Here is a tiny trained network, its code and every weight. The questions are about switching its units off for an input and a target symbol, where a switched-off unit gives its printed mean instead of its output.

import numpy as np


def w(rows, s, z=0):
    codes = np.array(rows[::2]) - 128.0
    scale = np.full(codes.shape[1], s)
    scale[-1] = z or s
    return codes * scale


def norm(h):
    return h / np.sqrt((h * h).mean(-1, keepdims=True) + 1e-5)


def f(y):
    return y / 2 * (1 + np.tanh(0.7978845608 * (y + 0.044715 * y**3)))


def softmax(a):
    e = np.exp(a - a.max(-1, keepdims=True))
    return e / e.sum(-1, keepdims=True)


def log_softmax(a):
    a = a - a.max(-1, keepdims=True)
    return a - np.log(np.exp(a).sum(-1, keepdims=True))


def net(x, mask):
    ids = ['ΓΔΛΠΦεζηθτψω'.index(c) for c in x.split()]
    T = len(ids)
    res = E[ids] + P[:T]
    u = 0
    for l in range(3):
        r = norm(res)
        for j in range(3):
            rows = slice(2 * j, 2 * j + 2)
            q, k, v = (r @ M[l][rows].T for M in (Q, K, V))
            z = softmax(np.where(np.tri(T) > 0, q @ k.T / 2**0.5, -1e9)) @ v
            o = O[l][rows]
            res = res + np.where(mask[u + j], z, o[:, -1]) @ o[:, :-1]
        u += 3
        y = f(norm(res) @ A[l][:, :-1].T + A[l][:, -1])
        res = res + np.where(mask[u : u + 8], y, B[l][:, -1]) @ B[l][:, :-1]
        u += 8
    return log_softmax(norm(res)[-1] @ U[:, :-1].T + U[:, -1])


Q, K, V, O, A, B = {}, {}, {}, {}, {}, {}
E = w([
[67,176,85,43,185],'Γ',
[199,83,145,213,95],'Δ',
[191,74,117,115,155],'Λ',
[95,200,147,201,46],'Π',
[160,197,115,216,149],'Φ',
[180,181,97,122,186],'ε',
[153,98,144,159,6],'ζ',
[188,164,131,87,90],'η',
[97,20,95,89,143],'θ',
[95,115,102,35,92],'τ',
[184,65,122,107,66],'ψ',
[120,64,109,100,219],'ω',
],0.0021)
P = w([
[163,129,135,91,139],'0',
[129,81,33,147,90],'1',
[136,131,150,98,150],'2',
[126,91,39,144,92],'3',
[140,136,183,89,165],'4',
[126,89,43,143,95],'5',
[125,144,213,88,174],'6',
[123,97,50,144,98],'7',
[90,138,240,99,187],'8',
[125,105,55,143,96],'9',
[113,146,254,98,174],'10',
[129,101,58,148,104],'11',
],0.0026)
Q[0] = w([
[116,136,145,133,135],'L0H0',
[129,119,123,126,129],'L0H0',
[133,138,138,140,123],'L0H1',
[132,126,145,120,127],'L0H1',
[136,141,254,78,189],'L0H2',
[142,127,177,105,155],'L0H2',
],0.0089)
K[0] = w([
[110,148,159,123,138],'L0H0',
[135,118,124,117,133],'L0H0',
[125,123,125,106,143],'L0H1',
[125,125,145,127,134],'L0H1',
[91,116,254,97,168],'L0H2',
[108,115,184,116,140],'L0H2',
],0.0073)
V[0] = w([
[139,127,134,137,131],'L0H0',
[187,143,160,167,139],'L0H0',
[86,129,137,93,125],'L0H1',
[130,88,95,147,124],'L0H1',
[129,4,144,185,192],'L0H2',
[142,169,68,111,217],'L0H2',
],0.0018)
O[0] = w([
[119,121,118,120,134,118],'L0H0',
[114,113,84,85,139,73],'L0H0',
[122,160,161,156,129,104],'L0H1',
[126,90,145,127,134,201],'L0H1',
[45,253,125,107,36,146],'L0H2',
[190,70,201,154,15,255],'L0H2',
],0.0016,0.00037)
A[0] = w([
[183,157,216,97,211,70],'L0N0',
[86,187,139,148,161,23],'L0N1',
[163,164,210,94,100,118],'L0N2',
[92,144,87,132,109,8],'L0N3',
[86,125,4,253,71,43],'L0N4',
[128,128,128,128,128,128],'L0N5',
[132,64,83,148,149,82],'L0N6',
[8,121,218,155,155,102],'L0N7',
],0.0029,0.0011)
B[0] = w([
[72,86,75,115,97,206],'L0N0',
[165,97,146,114,108,53],'L0N1',
[109,124,72,156,151,162],'L0N2',
[153,100,174,106,117,77],'L0N3',
[90,114,26,109,123,254],'L0N4',
[128,128,128,128,128,128],'L0N5',
[68,106,133,118,143,167],'L0N6',
[251,146,84,72,125,113],'L0N7',
],0.0028,0.00099)
Q[1] = w([
[33,142,26,224,62],'L1H0',
[214,141,210,8,234],'L1H0',
[146,124,142,122,137],'L1H1',
[110,109,124,118,136],'L1H1',
[141,84,129,199,36],'L1H2',
[131,127,3,182,51],'L1H2',
],0.0038)
K[1] = w([
[147,84,10,111,94],'L1H0',
[113,135,254,131,154],'L1H0',
[129,134,129,126,131],'L1H1',
[120,122,122,114,142],'L1H1',
[126,66,147,164,103],'L1H2',
[125,92,81,151,97],'L1H2',
],0.006)
V[1] = w([
[110,82,5,91,150],'L1H0',
[152,166,108,158,178],'L1H0',
[178,118,159,111,145],'L1H1',
[121,125,112,147,121],'L1H1',
[173,167,126,123,113],'L1H2',
[142,115,129,116,111],'L1H2',
],0.0026)
O[1] = w([
[244,142,134,4,172,250],'L1H0',
[120,100,141,107,75,113],'L1H0',
[94,134,149,96,159,130],'L1H1',
[151,140,134,146,115,127],'L1H1',
[98,116,176,145,121,119],'L1H2',
[107,128,126,111,158,141],'L1H2',
],0.0023,0.0021)
A[1] = w([
[142,140,204,150,163,91],'L1N0',
[124,137,121,121,129,94],'L1N1',
[87,76,26,129,69,62],'L1N2',
[181,166,155,166,86,130],'L1N3',
[139,147,114,157,148,3],'L1N4',
[93,158,153,77,175,134],'L1N5',
[81,166,127,112,143,71],'L1N6',
[64,118,3,124,110,102],'L1N7',
],0.0037,0.0036)
B[1] = w([
[220,65,91,66,106,94],'L1N0',
[139,136,156,120,141,89],'L1N1',
[147,33,80,106,128,176],'L1N2',
[92,98,88,56,168,105],'L1N3',
[179,143,255,63,192,3],'L1N4',
[160,126,121,225,62,212],'L1N5',
[154,145,209,160,123,57],'L1N6',
[93,85,31,51,153,241],'L1N7',
],0.0026,0.0012)
Q[2] = w([
[79,54,115,156,216],'L2H0',
[114,78,26,99,72],'L2H0',
[2,157,25,96,128],'L2H1',
[100,202,196,108,88],'L2H1',
[194,125,155,140,52],'L2H2',
[137,140,37,173,144],'L2H2',
],0.0076)
K[2] = w([
[129,185,103,123,81],'L2H0',
[156,122,9,111,142],'L2H0',
[160,102,40,131,121],'L2H1',
[132,101,159,137,161],'L2H1',
[102,144,144,120,183],'L2H2',
[105,103,34,73,113],'L2H2',
],0.012)
V[2] = w([
[134,39,118,136,252],'L2H0',
[136,196,37,164,170],'L2H0',
[222,118,102,182,96],'L2H1',
[172,19,65,169,150],'L2H1',
[118,199,198,191,243],'L2H2',
[74,121,67,73,217],'L2H2',
],0.0036)
O[2] = w([
[97,86,125,129,241,165],'L2H0',
[117,184,4,135,130,177],'L2H0',
[184,173,97,161,159,152],'L2H1',
[195,106,162,222,125,202],'L2H1',
[125,142,24,156,186,4],'L2H2',
[62,128,186,116,143,206],'L2H2',
],0.0042,0.0031)
A[2] = w([
[175,166,15,162,207,19],'L2N0',
[69,97,101,222,138,106],'L2N1',
[92,138,205,163,109,123],'L2N2',
[2,109,117,180,173,131],'L2N3',
[129,76,105,128,129,159],'L2N4',
[188,92,117,76,102,159],'L2N5',
[90,130,110,194,75,169],'L2N6',
[105,59,62,125,100,3],'L2N7',
],0.0052,0.0036)
B[2] = w([
[128,4,41,69,131,136],'L2N0',
[114,225,118,173,129,127],'L2N1',
[124,39,32,139,103,124],'L2N2',
[109,230,162,184,103,164],'L2N3',
[118,206,136,118,146,227],'L2N4',
[130,224,128,169,140,252],'L2N5',
[19,124,118,177,123,155],'L2N6',
[198,34,242,115,136,155],'L2N7',
],0.0035,0.0021)
U = w([
[44,188,128,35,146,169],'Γ',
[149,115,116,254,134,25],'Δ',
[214,119,154,128,208,165],'Λ',
[43,150,99,173,56,6],'Π',
[89,133,27,161,157,167],'Φ',
[175,107,58,67,162,217],'ε',
[115,79,154,160,26,128],'ζ',
[214,212,98,114,79,122],'η',
[89,42,198,125,165,243],'θ',
[129,115,171,18,69,79],'τ',
[219,90,177,124,81,111],'ψ',
[73,159,157,173,229,80],'ω',
],0.0091,0.0018)

Each question gives the input, a string of symbols that net reads in full, and the target symbol t.
The units are the heads (2 rows each of Q, K, V and O) and the neurons (one row each of A and B). Each row of codes is followed by its name. A weight is (code - 128) times the scale printed after its matrix; where a second scale follows, it is the last column's (O, A, B and U).
mask holds one flag per unit, layer by layer, with each layer's heads first. A switched-off unit (its flag False) gives its mean, the last column of its rows in O or B, instead of its output. The means were averaged over made-up inputs and are rounded, as every weight is.
A unit's drop is (log p(t) with every unit on - log p(t) with that unit switched off) / (log p(t) with every unit on - log p(t) with every unit switched off).
The circuit of an input: a set's keep is (log p(t) with only the set's units on - log p(t) with every unit switched off) / (log p(t) with every unit on - log p(t) with every unit switched off). Starting from the 12 units with the biggest drops (on a tie, the unit counted first), units are removed one at a time, each time the one whose removal leaves the highest keep (on an exact tie, the one counted first), for as long as the keep stays at least 0.8.
circuit, biggest first: the units of the circuit, biggest drop first
k most important neurons: the k neurons with the biggest drops, biggest first
top k neurons in layer l: the k neurons of layer l with the biggest drops, biggest first
input Φ Γ ω θ η Γ Δ ω Γ ψ ζ, target Γ: top 2 neurons in layer 1 => L1N0, L1N7
input θ Λ Λ Γ Φ Γ η θ Γ, target η: 2 most important neurons => L0N7, L1N7
input Γ Γ η ω Γ Δ ψ, target Γ: circuit, biggest first => L2H1, L2H2, L0N4, L1N2
input Γ η Λ ω ω ε Δ, target ω: circuit, biggest first => L2H0, L0N2, L0N0, L1N2
input ζ ζ ζ Φ ω ε ω Δ η θ ω, target η: 4 most important neurons => L0N7, L1N5, L0N0, L1N7
input Γ θ η θ ζ Π Γ Π ε, target Γ: 2 most important neurons => L1N0, L0N7
input η ψ Γ Γ Λ, target Γ: circuit, biggest first => L2H1, L1N2, L2N7
input ε τ η Λ Γ Δ Φ, target Γ: top 3 neurons in layer 0 => L0N4, L0N0, L0N7
input ω Φ ζ, target ω: top 2 neurons in layer 0 => L0N4, L0N0
input ζ Γ θ Λ θ Γ Γ, target θ: 2 most important neurons => L0N0, L2N2
input ψ Φ θ Λ ψ Π Γ ψ Δ, target Γ: 4 most important neurons => L1N6, L1N0, L1N3, L1N5
input Λ ε ζ Γ Π θ ψ η τ Λ ω, target τ: 3 most important neurons => L0N7, L1N0, L1N7
input η ζ η τ Δ, target η: 3 most important neurons => L1N7, L0N4, L1N2
input Δ τ θ η τ ζ Π, target τ: most important neuron => L1N0
input Γ ω θ, target Γ: 3 most important neurons => L1N2, L1N7, L0N4
input ω ζ θ η θ ω ψ Γ η Δ Λ, target η: 2 most important neurons => L1N7, L1N5
input η Π ω θ ψ, target ω: 4 most important neurons => L1N7, L0N4, L1N2, L0N0
input Φ Γ θ Π η Γ ε, target η: 4 most important neurons => L1N7, L0N4, L0N7, L1N6
input τ ω η Φ η Π Π, target η: 3 most important neurons => L1N7, L0N4, L1N0
input ε Φ θ, target ε: 2 most important neurons => L1N7, L1N2
input θ ε Γ ψ θ, target Γ: top 3 neurons in layer 1 => L1N7, L1N2, L1N5
input η θ ζ Π η Γ Λ θ η Π ε, target η: top 2 neurons in layer 0 => L0N7, L0N0
input ω ε Δ ζ Γ τ, target τ: top 2 neurons in layer 2 => L2N7, L2N3
input Π Φ ζ Δ Γ Γ τ τ Φ Λ, target Λ: top 2 neurons in layer 1 => L1N7, L1N5
input Γ Φ Π Π ψ η Γ Δ Π ζ τ, target Π: top neuron in layer 0 => L0N0
input Γ Γ θ τ τ, target θ: top 3 neurons in layer 0 => L0N4, L0N0, L0N2
input ψ Γ η θ η η Δ, target η: top neuron in layer 0 => L0N4
input ω θ Λ ω θ ψ ζ Λ ω θ ψ, target ω: top 2 neurons in layer 0 => L0N7, L0N6
